Below is a small trained network, with its code and all its weights. Each question gives an input and a class and asks what happens when units are switched off, that is, made to give their printed mean instead of their output.

import numpy as np


def w(rows, s, z=0):
    codes = np.array(rows[::2]) - 128.0
    scale = np.full(codes.shape[1], s)
    scale[-1] = z or s
    return codes * scale


def norm(h):
    return h / np.sqrt((h * h).mean(-1, keepdims=True) + 1e-5)


def f(y):
    return y / 2 * (1 + np.tanh(0.7978845608 * (y + 0.044715 * y**3)))


def log_softmax(a):
    a = a - a.max(-1, keepdims=True)
    return a - np.log(np.exp(a).sum(-1, keepdims=True))


def net(x, mask):
    res = np.array(x, float).reshape(1, 5) / 4 @ E
    u = 0
    for l in range(4):
        y = f(norm(res) @ A[l][:, :-1].T + A[l][:, -1])
        res = res + np.where(mask[u : u + 4], y, B[l][:, -1]) @ B[l][:, :-1]
        u += 4
    return log_softmax(norm(res)[-1] @ U[:, :-1].T + U[:, -1])


A, B = {}, {}
E = w([
[133,84,173,230,32],'x0',
[71,167,137,182,155],'x1',
[66,227,115,128,150],'x2',
[76,119,205,136,171],'x3',
[2,113,5,143,125],'x4',
],0.0075)
A[0] = w([
[103,182,159,215,149,117],'0.n1',
[181,148,81,88,69,179],'0.n2',
[114,1,143,232,161,161],'0.n3',
[192,71,124,189,7,252],'0.n4',
],0.0072,0.0025)
B[0] = w([
[107,145,111,93,144,159],'0.n1',
[5,203,93,144,155,168],'0.n2',
[78,179,102,86,83,196],'0.n3',
[108,143,119,101,165,255],'0.n4',
],0.011,0.0055)
A[1] = w([
[129,218,109,255,130,92],'1.n1',
[175,95,102,174,184,7],'1.n2',
[149,53,112,108,220,101],'1.n3',
[163,127,128,199,54,219],'1.n4',
],0.0082,0.0019)
B[1] = w([
[119,57,255,152,53,251],'1.n1',
[103,138,234,183,141,74],'1.n2',
[209,61,149,180,152,178],'1.n3',
[22,43,80,83,203,146],'1.n4',
],0.0075,0.002)
A[2] = w([
[159,150,188,215,254,183],'2.n1',
[42,150,193,67,119,251],'2.n2',
[111,91,36,121,144,166],'2.n3',
[93,45,51,147,98,213],'2.n4',
],0.0099,0.0022)
B[2] = w([
[118,66,21,138,148,187],'2.n1',
[103,115,164,84,103,255],'2.n2',
[118,170,154,62,251,192],'2.n3',
[184,233,52,99,139,200],'2.n4',
],0.011,0.0073)
A[3] = w([
[42,214,76,129,106,120],'3.n1',
[253,32,232,138,133,248],'3.n2',
[49,96,138,110,130,13],'3.n3',
[221,108,159,90,109,44],'3.n4',
],0.0068,0.0014)
B[3] = w([
[241,126,245,117,205,254],'3.n1',
[106,116,183,51,113,201],'3.n2',
[182,28,73,148,103,152],'3.n3',
[254,241,70,213,221,140],'3.n4',
],0.0072,0.0048)
U = w([
[211,112,119,171,109,3],'0',
[152,78,54,164,121,42],'1',
[136,238,53,1,166,215],'2',
[63,117,216,100,33,203],'3',
],0.0099,0.0037)

Each question gives the input, the list of numbers given to net, and the class t.
The units are the neurons (one row each of A and B). Each row of codes is followed by its name. A weight is (code - 128) times the scale printed after its matrix; where a second scale follows, it is the last column's (A, B and U).
mask holds one flag per neuron, layer by layer. A switched-off neuron (its flag False) gives its mean, the last column of its row in B, instead of its output. The means were averaged over made-up inputs and are rounded, as every weight is.
A unit's drop is (log p(t) with every unit on - log p(t) with that unit switched off) / (log p(t) with every unit on - log p(t) with every unit switched off).
The circuit of an input: a set's keep is (log p(t) with only the set's units on - log p(t) with every unit switched off) / (log p(t) with every unit on - log p(t) with every unit switched off). Starting from the 12 units with the biggest drops (on a tie, the unit counted first), units are removed one at a time, each time the one whose removal leaves the highest keep (on an exact tie, the one counted first), for as long as the keep stays at least 0.8.
circuit, biggest first: the units of the circuit, biggest drop first
unit that matters most: the unit with the biggest drop
k most important neurons: the k neurons with the biggest drops, biggest first
k most important neurons of layer l: the k neurons of layer l with the biggest drops, biggest first
drop of u: that unit's drop, to one decimal
input [-3,-1,2,7,1], class 1: unit that matters most	0.n3
input [4,-3,3,-4,-6], class 3: circuit, biggest first	[0.n2; 2.n4; 1.n1]
input [4,2,4,-3,3], class 3: 2 most important neurons of layer 2	[2.n1; 2.n3]
input [-1,8,-3,1,-8], class 1: circuit, biggest first	[2.n1; 2.n3; 2.n4]
input [-2,7,3,6,-1], class 3: circuit, biggest first	[2.n4; 2.n3]
input [6,-7,6,-8,-1], class 3: circuit, biggest first	[0.n2; 1.n1; 0.n3]
input [4,-6,8,-8,-7], class 3: 4 most important neurons	[0.n2; 1.n1; 2.n4; 2.n3]
input [-4,8,2,-8,-2], class 3: 3 most important neurons	[1.n1; 0.n4; 2.n4]
input [8,8,-4,2,5], class 2: 2 most important neurons	[2.n4; 0.n3]
input [-5,5,0,-4,-6], class 1: 4 most important neurons	[0.n3; 2.n1; 2.n3; 2.n4]
input [-8,7,-1,7,1], class 1: 2 most important neurons	[2.n1; 0.n3]
input [4,7,-6,7,7], class 2: 2 most important neurons	[2.n4; 0.n2]
input [0,8,-1,3,-8], class 1: circuit, biggest first	[2.n1; 2.n3]
input [5,7,3,-8,-2], class 3: circuit, biggest first	[1.n1]
input [-4,2,2,7,1], class 1: 4 most important neurons	[0.n3; 2.n1; 2.n4; 0.n2]
input [-7,1,-5,1,1], class 0: 2 most important neurons of layer 1	[1.n3; 1.n2]
input [1,-5,7,-8,-3], class 3: 3 most important neurons	[0.n2; 1.n1; 2.n4]
input [7,-3,-5,4,2], class 2: 2 most important neurons	[2.n4; 1.n1]
input [5,0,-3,3,5], class 2: drop of 2.n4	0.2
input [6,-2,-3,-5,3], class 2: drop of 0.n1	0.0
input [-2,8,7,3,-2], class 3: drop of 1.n3	0.1
input [-7,5,-3,-6,-4], class 1: 2 most important neurons of layer 1	[1.n3; 1.n2]
input [-6,-7,-6,7,-5], class 0: unit that matters most	1.n3
